Below is a small trained network, with its code and all its weights. Each question gives an input and a class and asks what happens when units are switched off, that is, made to give their printed mean instead of their output.

import numpy as np


def w(rows, s, z=0):
    codes = np.array(rows[::2]) - 128.0
    scale = np.full(codes.shape[1], s)
    scale[-1] = z or s
    return codes * scale


def norm(h):
    return h / np.sqrt((h * h).mean(-1, keepdims=True) + 1e-5)


def f(y):
    return np.maximum(y, 0)


def log_softmax(a):
    a = a - a.max(-1, keepdims=True)
    return a - np.log(np.exp(a).sum(-1, keepdims=True))


def net(x, mask):
    res = np.array(x, float).reshape(1, 7) / 4 @ E
    u = 0
    for l in range(2):
        y = f(norm(res) @ A[l][:, :-1].T + A[l][:, -1])
        res = res + np.where(mask[u : u + 11], y, B[l][:, -1]) @ B[l][:, :-1]
        u += 11
    return log_softmax(norm(res)[-1] @ U[:, :-1].T + U[:, -1])


A, B = {}, {}
E = w([
[126,127,127,126,133,122,130,132,128,127,134,127],'x0',
[99,183,165,142,205,151,80,213,116,194,161,42],'x1',
[135,123,177,169,159,142,143,48,177,158,148,126],'x2',
[69,136,165,175,10,190,73,118,119,94,161,113],'x3',
[126,119,118,57,84,48,55,100,145,225,184,146],'x4',
[165,109,88,184,176,152,66,78,49,120,145,150],'x5',
[76,2,72,149,145,133,157,151,168,118,184,66],'x6',
],0.00082)
A[0] = w([
[66,143,150,172,26,121,100,131,175,78,142,122,94],'L0N0',
[119,189,198,133,206,133,71,186,133,146,188,25,13],'L0N1',
[127,113,53,180,211,154,45,75,22,96,182,185,56],'L0N2',
[183,134,165,182,153,126,171,13,212,177,165,125,96],'L0N3',
[116,185,226,127,132,149,104,145,107,125,71,163,68],'L0N4',
[117,55,134,159,118,92,152,154,140,126,199,80,9],'L0N5',
[58,174,170,58,88,119,204,175,212,115,123,120,9],'L0N6',
[81,161,149,208,89,163,41,121,119,117,167,100,64],'L0N7',
[126,54,84,139,104,110,148,186,113,110,180,105,45],'L0N8',
[162,154,7,61,72,93,135,222,54,84,121,131,106],'L0N9',
[136,65,118,191,159,114,175,143,118,107,183,72,85],'L0N10',
],0.0022,0.0014)
B[0] = w([
[182,84,127,54,219,178,161,132,43,151,153,128,228],'L0N0',
[72,96,38,193,58,121,203,167,64,198,103,237,238],'L0N1',
[163,108,200,122,19,101,199,199,230,182,90,16,248],'L0N2',
[45,94,183,127,136,129,41,231,107,85,88,155,225],'L0N3',
[107,131,51,100,143,171,84,107,165,127,99,90,204],'L0N4',
[129,181,53,77,140,204,66,54,191,153,38,133,180],'L0N5',
[241,68,139,237,84,111,88,115,114,169,109,29,210],'L0N6',
[158,92,139,31,153,149,187,160,70,142,142,111,213],'L0N7',
[114,176,108,85,145,158,75,74,176,159,66,141,187],'L0N8',
[56,84,250,197,190,160,77,92,174,154,128,156,251],'L0N9',
[108,179,91,86,140,166,105,98,167,125,55,131,210],'L0N10',
],0.0023,0.0016)
A[1] = w([
[150,129,120,104,203,78,162,147,156,145,109,139,113],'L1N0',
[134,161,105,167,144,140,148,138,123,66,132,114,5],'L1N1',
[168,253,144,120,106,134,103,117,106,130,90,151,61],'L1N2',
[138,93,126,122,90,111,159,81,143,78,121,185,95],'L1N3',
[176,120,140,161,91,105,140,138,145,139,133,79,44],'L1N4',
[150,132,128,90,135,148,159,120,109,150,141,118,131],'L1N5',
[89,106,149,123,126,134,90,167,118,150,120,137,141],'L1N6',
[111,115,95,94,110,91,93,118,139,161,162,132,136],'L1N7',
[109,114,163,146,152,161,125,139,129,119,102,134,117],'L1N8',
[132,142,123,120,118,95,97,101,123,145,185,135,35],'L1N9',
[115,126,103,140,129,156,168,137,125,110,97,113,175],'L1N10',
],0.0045,0.0012)
B[1] = w([
[130,91,152,105,21,238,107,108,28,74,179,107,231],'L1N0',
[153,217,164,111,125,43,159,97,187,96,254,105,148],'L1N1',
[76,19,34,108,157,166,133,94,224,123,137,64,211],'L1N2',
[77,191,94,186,182,155,135,244,63,248,131,93,196],'L1N3',
[203,83,140,155,80,64,138,131,148,145,66,81,171],'L1N4',
[170,79,118,141,141,100,134,127,70,66,99,185,168],'L1N5',
[129,130,162,155,152,106,143,89,148,75,94,170,254],'L1N6',
[171,219,122,165,154,113,177,121,136,50,139,128,215],'L1N7',
[123,137,154,103,111,42,87,117,135,122,149,168,221],'L1N8',
[154,193,114,124,147,104,194,159,146,62,173,90,149],'L1N9',
[175,184,106,92,123,53,101,84,140,147,180,160,224],'L1N10',
],0.0026)
U = w([
[91,100,9,81,155,198,102,79,217,133,94,88,144],'0',
[198,77,176,168,64,91,144,154,154,168,84,49,124],'1',
[75,178,72,181,148,133,167,198,57,219,135,174,123],'2',
[159,77,169,70,108,208,135,120,19,73,176,132,106],'3',
[171,253,134,125,148,43,158,106,166,61,213,134,77],'4',
[59,106,239,147,165,102,59,124,163,101,94,186,68],'5',
[150,114,130,122,125,95,115,117,122,121,90,153,252],'6',
],0.0059,0.0022)

Each question gives the input, the list of numbers given to net, and the class t.
The units are the neurons (one row each of A and B). Each row of codes is followed by its name. A weight is (code - 128) times the scale printed after its matrix; where a second scale follows, it is the last column's (A, B and U).
mask holds one flag per neuron, layer by layer. A switched-off neuron (its flag False) gives its mean, the last column of its row in B, instead of its output. The means were averaged over made-up inputs and are rounded, as every weight is.
A unit's drop is (log p(t) with every unit on - log p(t) with that unit switched off) / (log p(t) with every unit on - log p(t) with every unit switched off).
The circuit of an input: a set's keep is (log p(t) with only the set's units on - log p(t) with every unit switched off) / (log p(t) with every unit on - log p(t) with every unit switched off). Starting from the 12 units with the biggest drops (on a tie, the unit counted first), units are removed one at a time, each time the one whose removal leaves the highest keep (on an exact tie, the one counted first), for as long as the keep stays at least 0.8.
circuit, biggest first: the units of the circuit, biggest drop first
most important unit: the unit with the biggest drop
k most important neurons: the k neurons with the biggest drops, biggest first
drop when u is switched off: that unit's drop, to one decimal
input [0,1,0,4,-7,2,-2], class 4: circuit, biggest first : L1N1; L1N10
input [-6,6,5,0,-3,1,-3], class 2: circuit, biggest first : L0N1
input [-1,4,-6,3,0,-4,2], class 5: 2 most important neurons : L0N9; L0N2
input [-3,-4,-4,-1,7,5,2], class 4: 3 most important neurons : L1N7; L0N6; L1N9
input [6,-7,-4,3,-3,-6,-3], class 2: 2 most important neurons : L1N3; L0N2
input [6,-1,3,-7,-7,1,-3], class 3: 3 most important neurons : L1N0; L1N7; L1N6
input [2,1,3,2,7,-3,-5], class 4: 4 most important neurons : L1N7; L1N9; L0N10; L0N5
input [7,7,6,-7,7,5,-8], class 0: 3 most important neurons : L1N2; L0N0; L0N9
input [3,3,8,1,0,3,5], class 5: 2 most important neurons : L0N3; L1N2
input [8,1,-5,8,6,3,5], class 3: 2 most important neurons : L0N7; L0N0
input [7,1,0,7,0,-2,-6], class 3: 2 most important neurons : L0N0; L0N7
input [4,6,-8,8,-8,-7,-8], class 0: 2 most important neurons : L1N2; L0N4
input [8,-7,8,-8,-3,-6,5], class 3: 2 most important neurons : L1N0; L0N1
input [-4,7,2,-2,4,-2,-4], class 2: most important unit : L0N1
input [-2,-4,-8,-7,-6,-3,1], class 5: 3 most important neurons : L0N9; L1N8; L0N0
input [-5,3,5,3,8,-3,2], class 4: 2 most important neurons : L1N7; L0N9
input [1,-3,3,-3,-7,2,6], class 4: 3 most important neurons : L1N10; L1N1; L1N2
input [-1,2,7,-2,-8,6,-4], class 4: circuit, biggest first : L1N1; L0N9
input [-3,-6,6,6,-1,6,2], class 1: circuit, biggest first : L0N2; L1N4
input [4,-5,8,3,2,2,-2], class 5: circuit, biggest first : L0N3
input [-7,-2,-3,-8,-4,0,7], class 3: drop when L0N9 is switched off : -0.1
input [6,0,-6,1,-2,0,1], class 5: drop when L0N4 is switched off : 0.0
input [0,-8,4,-4,-4,-3,-5], class 2: drop when L1N3 is switched off : 1.3
input [3,6,4,8,8,5,1], class 3: drop when L1N8 is switched off : 0.2
